(in the rows, 128 means zero)
Facts:
γ(dimon, fubok); γ(brekli, skavul); γ(resigil, ginamel); γ(skogiram, plogrek); γ(flada, skifen); γ(plogrek, grefi)
γ(tunem, pleflos); γ(ginamel, durer); γ(skavul, skuplen); γ(gruklen, lilol); γ(disen, ruskebil); γ(nutribam, brele)
γ(brakogal, drali); γ(flofidrik, skibrer); γ(drudedal, nalur); γ(greflam, dimon); γ(durer, kavi); γ(zibu, pliplen)
γ(siges, ragoplus); γ(drelak, povar); γ(bapli, besta); γ(grezetro, gruklen); γ(stabor, gutagris); γ(zigril, fozik)
γ(pezu, drevu); γ(tralir, fupo); γ(nopir, sokapluk); γ(skepu, druba); γ(grotum, rano); γ(zoplozi, gosos)
γ(drogol, tapum); γ(skifen, stabor); γ(nalur, grezetro); γ(muvem, stuskon); γ(flolonar, siges); γ(plave, skogiram)
γ(magrik, brarik); γ(ragoplus, drufi); γ(kones, bute); γ(skaskos, flimudra); γ(sugruk, grovel); γ(kavi, grafi)
γ(melas, grotum); γ(skiplon, koliplam); γ(nedre, skide); γ(drali, drufel); γ(vosum, ziton); γ(skapul, drafol)
γ(sokapluk, vosum); γ(flefli, kuflek); γ(truzil, moklik); γ(duka, rofir); γ(brele, drelak); γ(kovim, zibu)
γ(stuvir, sose); γ(druflen, resigil); γ(deri, drogol); γ(drebudra, skisa); γ(gruvik, regral); γ(fiplesko, deri)
γ(plekle, dozal); γ(pliplen, tiru); γ(fupo, disalam); γ(ziton, zisorok); γ(klimom, disen); γ(pipam, flada)
γ(koliplam, radigus); γ(grovel, bapli); γ(lusa, sugruk); γ(brigrel, lusa); γ(stuskon, duka); γ(flobol, fofi)
γ(fofi, gruvik); γ(rano, sosu); γ(lilol, stubru); γ(drufel, bomur); γ(skuplanu, brakogal); γ(skide, fiplesko)
γ(sosu, gritatum); γ(plaklus, magrik); γ(bute, flelok); γ(bepel, plave); Ξ(dimon, zisorok); Ξ(dimon, skibrer)
Ξ(dimon, skavul); Ξ(dragron, bomur); Ξ(dragron, skiplon); Ξ(dragron, kuflek); Ξ(gusosak, flofidrik); Ξ(gusosak, briton)
Ξ(gusosak, klimom); Ξ(drevu, fizak); Ξ(drevu, nolaklek); Ξ(regral, brele); Ξ(regral, tunem); Ξ(regral, grafi)
Ξ(siges, brakogal); Ξ(siges, plaklus); Ξ(zigril, disen); Ξ(zigril, rofir); Ξ(zigril, fizak); Ξ(zigril, gruvik)
Ξ(zigril, gruklen); Ξ(zigril, skaskos); Ξ(zigril, melas); Ξ(pezu, deka); Ξ(pezu, gosos); Ξ(tralir, disalam)
Ξ(tralir, tunem); Ξ(tralir, brakogal); Ξ(skepu, pigrabrum); Ξ(skepu, flolonar); Ξ(skepu, sobe); Ξ(grefi, brele)
Ξ(grefi, rano); Ξ(grefi, grovel); Ξ(grefi, povar); Ξ(nalur, rano); Ξ(nalur, skibrer); Ξ(nalur, plaklus)
Ξ(mugo, fubok); Ξ(mugo, lusa); Ξ(mugo, buster); Ξ(mugo, kavi); Ξ(muvem, gevenes); Ξ(muvem, skiplon)
Ξ(radigus, flelok); Ξ(radigus, nopir); Ξ(radigus, dozal); Ξ(radigus, gosos); Ξ(radigus, vosum); Ξ(rerom, gevenes)
Ξ(flubal, pleflos); Ξ(flubal, plekle); Ξ(flubal, skuplen); Ξ(nedre, gotem); Ξ(nedre, sugruk); Ξ(skapul, dozal)
Ξ(flefli, drebudra); Ξ(flefli, rofir); Ξ(flefli, skuplanu); Ξ(flefli, druflen); Ξ(flefli, kezom); Ξ(flefli, melas)
Ξ(truzil, drebudra); Ξ(truzil, skogiram); Ξ(truzil, skigrer); Ξ(truzil, buster); Ξ(truzil, lilol); Ξ(gruker, rofir)
Ξ(gruker, bulis); Ξ(tapum, bulis); Ξ(tapum, melas); Ξ(telok, skuplanu); Ξ(telok, stubru); Ξ(telok, bute)
Ξ(futrem, flada); Ξ(futrem, flelok); Ξ(futrem, deri); Ξ(futrem, magrik); Ξ(futrem, lusa); Ξ(taskik, resigil)
Ξ(taskik, brifek); Ξ(taskik, melas); Ξ(taskik, vosum); Ξ(topla, drufi); Ξ(topla, skifen); Ξ(topla, skisa)
Ξ(ruskebil, brifek); Ξ(ruskebil, sose); Ξ(ruskebil, sobe); Ξ(ruskebil, tunem); Ξ(moklik, skide); Ξ(moklik, nutribam)
Ξ(moklik, skifen); Ξ(pliplen, plepus); Ξ(pliplen, tiriben); Ξ(pliplen, bomur); Ξ(pliplen, povar); Ξ(pliplen, buster)
Ξ(lafun, zisorok); Ξ(lafun, duka); Ξ(lafun, nopir); Ξ(lafun, flugrudras); Ξ(lafun, sosu); Ξ(lafun, skuplanu)
Ξ(lafun, magrik); Ξ(skopa, ragoplus); Ξ(skopa, brakogal); Ξ(brigrel, grezetro); Ξ(brigrel, fubok); Ξ(brigrel, skiplon)
Ξ(brigrel, magrik); Ξ(brigrel, kones); Ξ(brigrel, stabor); Ξ(flobol, resigil); Ξ(flobol, rano); Ξ(flobol, stabor)
Ξ(flobol, plogrek); Ξ(bepel, fofi); Ξ(bepel, fozik); Ξ(bepel, fubok); Ξ(bepel, kladek); Ξ(flimudra, makul)
Ξ(flimudra, stuvir); Ξ(flimudra, fubok); Ξ(flimudra, dozal); Ξ(flimudra, skavul); ζ(dimon, 280); ζ(brekli, 280)
ζ(resigil, 280); ζ(povar, 355); ζ(dragron, 355); ζ(skogiram, 240); ζ(brarik, 355); ζ(gevenes, 280)
ζ(fozik, 355); ζ(gusosak, 280); ζ(brifek, 355); ζ(tiriben, 240); ζ(flada, 240); ζ(plogrek, 355)
ζ(buster, 280); ζ(tunem, 240); ζ(ginamel, 355); ζ(bulis, 280); ζ(skavul, 355); ζ(drevu, 240)
ζ(gruklen, 240); ζ(zisorok, 280); ζ(disen, 240); ζ(nutribam, 240); ζ(brakogal, 280); ζ(flofidrik, 355)
ζ(fizak, 355); ζ(drudedal, 240); ζ(drufi, 240); ζ(pigrabrum, 240); ζ(regral, 280); ζ(greflam, 240)
ζ(durer, 240); ζ(zibu, 280); ζ(siges, 280); ζ(gotem, 355); ζ(drelak, 355); ζ(bapli, 355)
ζ(tiru, 280); ζ(grezetro, 240); ζ(stabor, 240); ζ(zigril, 355); ζ(flugrudras, 355); ζ(pezu, 280)
ζ(tralir, 280); ζ(nopir, 280); ζ(skepu, 355); ζ(grotum, 355); ζ(zoplozi, 280); ζ(stubru, 280)
ζ(gosos, 280); ζ(drogol, 280); ζ(druba, 240); ζ(skifen, 355); ζ(grefi, 355); ζ(disalam, 280)
ζ(nalur, 240); ζ(mugo, 280); ζ(muvem, 355); ζ(skibrer, 355); ζ(flolonar, 280); ζ(radigus, 280)
ζ(plave, 240); ζ(magrik, 240); ζ(fubok, 240); ζ(ragoplus, 240); ζ(gutagris, 280); ζ(kones, 280)
ζ(skaskos, 355); ζ(sugruk, 355); ζ(rerom, 240); ζ(kavi, 240); ζ(melas, 355); ζ(flubal, 280)
ζ(besta, 240); ζ(skiplon, 355); ζ(gritatum, 240); ζ(nedre, 355); ζ(rofir, 240); ζ(drali, 240)
ζ(pleflos, 240); ζ(vosum, 240); ζ(skapul, 280); ζ(sokapluk, 240); ζ(flefli, 355); ζ(truzil, 280)
ζ(skigrer, 240); ζ(dozal, 240); ζ(briton, 280); ζ(drafol, 280); ζ(bomur, 280); ζ(skisa, 280)
ζ(gruker, 240); ζ(duka, 355); ζ(grafi, 355); ζ(brele, 355); ζ(kovim, 280); ζ(stuvir, 355)
ζ(druflen, 280); ζ(tapum, 355); ζ(telok, 280); ζ(deka, 280); ζ(flelok, 280); ζ(sobe, 280)
ζ(deri, 280); ζ(drebudra, 240); ζ(futrem, 280); ζ(taskik, 280); ζ(topla, 240); ζ(gruvik, 280)
ζ(fiplesko, 280); ζ(ruskebil, 240); ζ(moklik, 280); ζ(plekle, 280); ζ(pliplen, 280); ζ(lafun, 280)
ζ(sose, 240); ζ(fupo, 240); ζ(ziton, 355); ζ(klimom, 280); ζ(pipam, 240); ζ(koliplam, 240)
ζ(skopa, 355); ζ(grovel, 280); ζ(makul, 280); ζ(lusa, 280); ζ(kuflek, 240); ζ(brigrel, 240)
ζ(stuskon, 280); ζ(flobol, 280); ζ(fofi, 280); ζ(rano, 355); ζ(nolaklek, 280); ζ(lilol, 280)
ζ(drufel, 280); ζ(kezom, 240); ζ(skuplanu, 280); ζ(kladek, 240); ζ(skuplen, 240); ζ(skide, 280)
ζ(sosu, 240); ζ(plaklus, 355); ζ(plepus, 240); ζ(bute, 355); ζ(bepel, 355); ζ(flimudra, 280)

Known rows:
[112 106 154 150 108 157 141 108 119 128 128 147 150 100 109 120 106 131
 116 142 134 117 146 117 152 149 156 111 113 129 128 123 149 120 166 110
 132 148 119 174 113 112 133 113 162 124 120 138 130 116 124]: lafun
[118 118 131 112 153 103 122 142 135 127  99 127 132 162 122  97 106 130
 145 114 138 119 133 136 122 143 114 111 112 131 167 148 140 101  97 139
 109 114 134 174 106 124 162 143 144 152 117 158 145 119 121]: sosu
[119 138 126 109 146 103 115 120 130 127  99 120 129 152 128  97 111 132
 165 126 141 145 131 131 118 138 111 131 139 129 153 145 140  95  96 125
 115 115 129 152 108 147 179 123 146 155 119 143 127 117 134]: gritatum
[113 132 128 117  99 113 114  81 115 132  99 138 132 102 175 149 134 133
 135 108 154 168 133 150 120 159 111 122  95 130 138 112 128  96 115 155
 122 111 141 145 134 113 106 110 143 119 172 136 114 115 116]: brarik
[115  96 130 138 109 143 144 112 129 131 134 128 145 100 101 127 108 134
 114 135 140 119 130 119 141 133 150 120  89 128 128 111 141 121 154 111
 146 160 118 163 116 119 123 116 154 121 121 134 130 122 138]: taskik
[121 123 128 110 142 109 119 145 122 125  98 122 130 168 122  98 112 133
 150 109 123 120 131 135 121 136 114 105 118 130 168 147 141 100  93 142
 102 116 135 162 105 127 163 143 148 153 116 169 142 114 124]: flada
[123 143 132 110 142  98 117 126 126 123  99 116 132 157 132  97 113 131
 154 120 130 136 128 125 119 134 113 140 138 128 141 162 142  95  99 132
 115 113 126 145 107 144 175 131 146 143 117 138 117 119 138]: druba
[118 146 132 143  97 143 111  88 113 135 100 130 133 105 176 143 146 135
 145 103 120 134 141 155 119 139 113 122  97 126 130 111 145 101 107 145
 129 111 145 144 134 108 107 114 145 135 189 151 131 123 114]: dragron
[112  92 140 118 100 143 126 117 123 129 145 117 133 101 100 133 105 134
 123 124 121 117 144 119 120 127 156 102  93 128 130 127 122 148 135 111
 126 157 123 141 139 109 109 114 157  98 118 135 117 106 133]: brekli
[135 127 131 112 145 101 121 146 117 127  95 118 129 163 114  97 107 132
 147 110 130 120 133 137 125 132 111 107 105 132 169 145 134  96  94 143
 118 113 146 150 104 137 157 150 144 162 118 170 145 108 136]: stabor
[115 113 133 148 121 132 119  95 115 128 137 140 167 101 102 128 108 131
 119 146 147 136 128 118 144 132 146 125 104 131 130 114 140  95 119 109
 168 173 124 137 146 141 121 114 155 139 135 134 126 110 156]: regral
[117 125 130 119  99 125 115  82 112 129 101 127 132 102 163 154 117 135
 152 106 149 145 140 156 117 150 109 110  92 129 143 112 129 105 102 144
 114 113 148 157 141 102 104 113 145 126 158 137 135 113 115]: ziton
[116  88 140 115 103 141 124 118 123 129 144 113 133 100 102 135 105 130
 122 118 123 118 142 121 124 131 156  96  90 133 132 123 124 147 133 109
 127 158 122 140 137 106 109 116 157 101 120 135 117 104 130]: kovim
[166 133 132 114 137  90 144 120 114 139 100 113 133 210 171 101 124 128
 115 104 106 117 140 116 127 143 148 175 138 131 110 109 160  92  94 115
 102 164 119 150 105 148 201 174 142 140 127 163  83 175 139]: nalur
[135 138 131 110 122 109 143 144 124 131 100 117 132 155 117  95 125 130
 149 106 120 121 132 135 121 128 114 130 120 128 153 151 136  97  96 136
 123 113 138 130 100 138 172 143 143 136 119 156 124 114 129]: skigrer
[126  86 131 115 127 110 117 105 127 130 135 121 147 101 100 136 103 131
 118 133 161 118 132 121 123 131 150  95  93 132 158 122 110 129 106 111
 148 178 128 127 155 129 109 115 146 127 124 134 127 102 150]: brakogal
[129 141 126 115 109  99 113  87 117 132 106 118 138 108 217 156 110 127
 149  99 106 118 130 129 115 155 112 150  88 126 115 179 148 134 146 115
 158 104 125 115 109 139 102 110 141  91 217 137 145 104 118]: sugruk

Rows:
No name comes twice in this set of rows, the named rows included.
[120  93 133 141 112 134 124 111 117 128 132 128 157  98 103 136 107 131
 119 132 131 119 130 119 131 130 152 111  95 130 125 117 136 105 124 110
 147 173 123 145 145 125 112 114 159 135 122 135 128 104 154] | siges
[113 104 138 127 106 151 142 104 131 130 139 132 133  98 102 122 109 134
 115 139 142 118 140 118 141 134 150 117 106 128 130 117 142 126 159 111
 140 153 123 159 113 122 130 118 158 111 120 139 115 106 127] | telok
[114  85 142 121 100 109 193 129 122 131 149 117 126  98 102 164 144 133
 116 108 119 116 168 117 172 126 134  92  98 125 142 190 110 124 182 151
 146 165 139 132 120 111 128 122 160  90 115 131 116 102 139] | druflen
[121 149 135 117 123 121 157 198 115 127 101 119 141 156 176 101 109 122
 151 103  98 112 124 122 127 129 113 155  96 125 110 196 188  97 128 110
 130 108 117 153  99 139 146 130 139 120 151 142 176 110 120] | brigrel
[124 131 128 111 158  95 138 124 152 127  99 118 128 146 113  95 122 134
 132 119 170 144 130 144 121 137 110 136 116 127 165 145 123  98 103 133
 124 113 146 145 101 149 172 137 146 130 118 137 121 121 130] | rofir
[115 123 134 125 116 137 123  83 117 127 147 143 133 102 104 108 105 143
 119 157 165 132 130 122 166 133 121  99 113 131 182 123 121 134 106 114
 179 173 128 105 136 152 114 116 145 130 132 140 109 102 133] | bomur
[115 139 128 111 120 115 118 140 130 123  99 114 134 150 136  95 108 128
 174 109 109 119 129 118 117 132 111 141 142 129 115 156 151  96  99 112
 105 111 121 159 107 124 191 119 157 134 118 140 121 118 135] | topla
[138 121 125 109 166  90 116 132 133 131 100 117 134 156 115  99 112 129
 129 112 144 139 128 132 117 133 111 133 108 127 143 155 133  92  95 123
 130 111 135 146 104 151 159 149 145 155 120 137 135 128 155] | sose
[125 102 128 114  97 117 122  84 114 143 102 114 125 102 138 141 138 136
 133 101 165 122 171 163 118 130 114  98  89 130 158 109 112 152 119 143
 109 111 175 170 109  89 104 118 142 108 131 149 144 118 112] | melas
[121  96 130 127 140 108 116  90 127 128 146 128 155 101 101 131 104 137
 118 146 164 137 127 119 135 134 144 110  92 131 145 136 119 107 122 107
 162 170 122 120 146 143 115 115 147 122 123 133 115 104 153] | disalam

Now the same objects, written a new way:
Known rows:
[151 145 120 100 173 124 150 106 174 123 142 155 124 137 146 142 107 132
 126  98  98 177 111 190 130 143 109 102 123]: regral
[ 94 111 154 114  82 172 135 111 115 108 114 121 124 131 116 125 102 158
 139 139 177 103 122 112 149 117  91 157 110]: drali
[ 92  90 161 121  71 154 130 129 115 118 118  91 132 110 108 120 104 149
 126 152 183 129 123 117 153 120  96 134 104]: flada
[ 92  88 173  94  72 146 138 113 106 104 116 115 136 171  95 130 118 131
 174 122 153 104 119 112 137 143 105 165 125]: gruker
[ 58  98 145 107 141 166 101  64 151 143  59 150 178 165  86 110 135 122
 117  67 165 134 151  61 151 174 189  99 104]: nalur
[125 156  91  76 153 106 154 136 121 109 157 128 114 132 130 120 165  96
 121  86 120 151 126 176 106 112 163 117 109]: truzil
[ 52 121 136 102 127 164 106  74 117 150  55 142 155 153  99 110 152 111
 112  76 177 110 174  49 147 139 196 118 106]: drudedal
[138 134 112 179 139 119 113 134 146 105 145 136 153 125 139 116 126 137
  99 155 110  60  84 122 128 108 147 149 146]: ziton
[129 117 116 135 136  91 126 140 121  88 150 135 151 178 122 121 173 117
 104 124 108  50  85 112 108 125 188 165 149]: zigril
[136 135 120 100 145 101 165 128 129 126 141 112 129 122 143 141 148 111
 145  95 102 148 124 192 122 133 148 115 121]: telok
[148 136 124 133 140 115 151 125 142 158 122 114 130  88 152 142 119 118
 141 126  97 172 134 206 144 141 118 103 122]: gosos
[ 96  93 161 100  70 147 123 118 101 128 108 112 127 160 108 120 117 120
 159 139 163 108 130 116 147 139  87 169 121]: disen
[142 124 131 183 156 127 112 134 162 115 142 149 160 129 140 121 115 134
 129 153 101  72 101 109 120 127 127 145 160]: brarik
[143 126 110 167 133 114  98 140 153 120 147 137 151 127 129 114 121 130
  74 168 115  95  76 130 129 120 138 142 137]: plogrek
[143 143 200  78 127 144  80 163 138  88 139  80 118 141 111 134 105 213
 207 146 137 125 189  46 115 170 176 168 146]: durer
[110 105 167 127 107 171 126 107 121 120 110 125 134 125 118 122  86 151
 175 142 153 108 143  97 143 134  73 152 130]: pleflos
[142 116 123 189 127 106 102 153 147 139 137 125 153 110 120 122 138 139
  89 167 111  97 103 106 120 122 153 122 144]: skavul

Rows:
No name comes twice in this set of rows, the named rows included.
[144 153 120 122 181 136 165 117 144 116 148 137 132 111 157 135 119 132
 168  92  98 134 141 176 126 124 130 113 130] | moklik
[129 140  95 162 143 107 105 154 133  94 157 141 145 133 120 113 158 137
  88 135 132  71  91  86 101 102 183 129 136] | muvem
[126 137 101  97 168 108 157 133 141 115 164 123 129 110 138 124 142 108
 151  99 129 166 120 168 114 124 145  92 113] | mugo
[128 154  93  87 178 129 151 134 151 100 158 140 116 126 138 119 128 104
 135  99 129 169 120 172 114 118 136 106 112] | pliplen
[149 140 105 170 137 118  86 134 156 134 135 163 132 145 131 119 122 135
  70 163 114 103  94  98 124 122 139 143 149] | brele
[139 122 118 160 125 101  96 140 123 136 132 140 144 144 135 117 140  97
 108 163  95  73 104 112 129 126 142 165 156] | fizak
[ 89 100 145  96  67 143 116 135  79 132 117 111 112 147  99 113 129 110
 134 143 185 127 130  92 137 118 107 164 121] | drebudra
[169  53 151 148 133  92 108  76 112 126 146 199 169 178 168 140 157 111
 195 149  42  78  93  65  68 139  60 129 162] | tapum
[148 144 117 164 131 105 114 131 136  99 138 150 142 167 127 134 153 157
  55 124 112  68  96  93 107 122 177 136 144] | skepu
[143 135 122 170 151 116 100 125 163 105 141 149 150 154 128 126 131 156
  85 130 100  77  86  92 111 134 152 133 150] | skopa
[145 110 123 184 146 117  94 131 159 129 137 140 152 123 134 123 113 136
 102 170  95 111  95 112 124 141 121 125 154] | skibrer
[134 140  93  98 112  89 156 141 104 163 123 105 107 105 148 130 153  95
  92 128 128 156 129 211 148 111 145 125 107] | skuplanu

The same objects again, as new rows of numbers:
Known rows:
[117 118 149 151 170 104 168 109 122 138 182 159  75 151 161  85 165 134
 137 153 108 108  85 129  95 157 110 129 121 108 104 114 160 153  98  50
  96 182 118 161 123]: melas
[144 119 170 124 154  95 151 120  70 148 130 140  79  96 139 146 130 130
 129 108 104 103 123 122  91 174  69 120 120 101 121 119 130 109 148  47
 154 160 130 169 140]: fozik
[135  94  90 135  76 148 126 125 178 117 146 126 163 138 133 123 137 116
 117 118 144 160 130 111 144 111 148 118 124 128 104 159 138 120 117 128
 113  85 106 115  71]: stuskon
[148 137 170 121 177  88 140 110  91 150 140 143  70 107 144 139 126 142
 124 116  93 102 107 113  96 176  76 136 119 100 131 116 142 115 154  53
 141 168 120 170 130]: flugrudras
[102  79 143 134 151  92 152  85  85 112 185 148  92 145 140 100 173 136
 138 146 103 115  89 170 102 133  68 114 115 120  96 134 152 143  91  54
 125 168 142 151 117]: rano
[111  89 145 136 157  92 152  92  96 111 183 146  84 132 149 105 159 137
 137 134 103 107  85 158  98 135  74 126 115 128  92 129 149 140  95  55
 125 158 135 149 119]: plogrek
[113  98 154 136 182  98 151 100 109 107 169 141  79 125 165 110 145 135
 138 123  97  95  77 122 105 160  86 133 110 117 106 128 144 150 108  61
 113 154 116 151 107]: duka
[ 95 138 150 134 174 123 115 146 104  51 105  82 138 116 139 127 101 123
 139 116 116  73 123 150 151  83 154 148 131 176 148  90 112 166  95 186
 141 114 146  91 168]: brigrel
[115 171 162 146 149 125 123 160  94 135  71 111 154 118  99 129 104 150
 122 116 108 101 157 131 152 122 131 130 140 119 165  98 115 133 141 192
 142 157 145 117 215]: besta
[150 102  98 108 107 144  99 111 179  98 145 112 138 125 144 144 120 119
 117 114 136 147 111 116 144  93 151 133 119 158 116 146 136 115 131 137
 127  65 100 114  54]: dimon
[107  92 154 154 144  92 170 116 118 115 176 137 107 115 145  98 150 138
 131  95 111 107  77 144  92 139  70 133 110 129  81 135 139 134  90  53
 116 157 130 153 137]: ziton
[142 129 168 133 142  89 157 122 104 164 137 140  82  92 129 134 123 140
 120  93 109 110 112 122  89 159  68 122 124 112 105 116 128 110 146  60
 145 170 131 180 161]: brarik
[165 132 106 122  65 141 127 137 156 172 105 138 167 120 107 147 120 128
 104 107 140 171 163  99 136 147 127 114 133  96 130 159 128  86 173 130
 139 105 107 135 101]: skisa
[140  99  94 131  80 149 125 126 176 129 137 125 160 137 132 127 132 117
 121 116 143 161 136 111 144 114 146 113 128 128 110 159 134 119 125 131
 116  90 103 119  73]: zoplozi
[139  95  92 132  81 152 125 129 177 127 140 126 160 139 136 122 134 114
 122 117 145 159 133 111 141 111 150 116 127 127 107 161 132 119 119 129
 117  85 104 114  75]: brekli
[ 72 139 135 146 156 129 126 146 110  91 117 119 166 138 112 102 123 147
 141 128 134 109 126 154 139 118 133 148 120 148 144 121 109 157  88 188
 103 142 152  91 188]: pipam
[161 120  98 125  72 144 136 141 174 102 145 106 130 126 156 137 121  89
 111 121 155 143 130 130 134  83 182 134 141 160 107 127 137 124 121 115
 133  74 117 120  68]: truzil

Rows:
No name comes twice in this set of rows, the named rows included.
[137  87  86 122  92 150 128 120 144 101 142 123 157 141 146 130 142 106
 120 130 136 153 142 114 147 127 142 115 124 124 125 163 138 122 122 122
 121  78 103 103  49] | fofi
[101  91 153 128 149 105 168 135 146 127 165 120  88  87 151 111 133 126
 149  88 123  93  76 110  84 137  76 115 122 144  74 120 125 151  92  70
 125 144 121 166 148] | nedre
[143 122 165 119 165  90 133  95  81 162 134 148  68 112 130 144 139 143
 132 127  95 111 109 129  99 166  62 110 120 102 119 118 136 116 151  63
 156 172 129 175 138] | skibrer
[145  89  89 115  92 151 120 121 141 102 140 122 147 146 149 138 140 104
 122 142 132 149 146 115 150 122 149 109 127 125 128 152 137 125 124 120
 128  76 107 108  44] | kones
[102  87 154 155 146 108 165 121 115 132 161 141  98 115 148 101 149 132
 142  97 113 104  92 116  97 151  73 109 111 113  83 132 130 142  93  68
 112 167 123 162 141] | flofidrik
[191 161 111  97  90 128 102 115 187 154 129 130 112 118 117 158 105 127
  99 129 136 162 124 124 137  96 166 141 146 141 133 127 145  87 178 128
 152  95 112 148  91] | taskik
[179 161 101 117  81 143 126 127 162 178 123 150 135 147 120 137 130 120
  99 152 140 169 156 107 138 142 168 129 146  96 149 138 150  96 173 116
 127 119 107 142  90] | bulis
[121  70 182 203 149 106 163 124 121 124 125 105 104 120 169  86 145 130
 133  71  37  54 102  78 156 106  94  45 138  77  87  95 177 172  90  84
 135 170  76 174 147] | sugruk
[ 67 131 133 135 164 136 110 124 109 104 119 123 157 154  96 106 137 151
 151 151 125 115 120 161 147 104 126 130 122 146 140 121 110 160  86 199
 115 153 160  97 186] | ragoplus
[156 126 168 126 132  86 158 130  85 136 134 122  66  73 149 154 118 112
 122  92 113  96 118 147  85 134  83 123 129 142  98  97 124 113 139  46
 174 146 148 179 155] | dragron
[180 154 103 120  75 144 128 131 167 177 118 144 137 135 117 137 126 120
  98 140 144 169 156 107 138 138 160 127 143 101 142 140 144  93 173 119
 128 114 110 145  95] | nolaklek

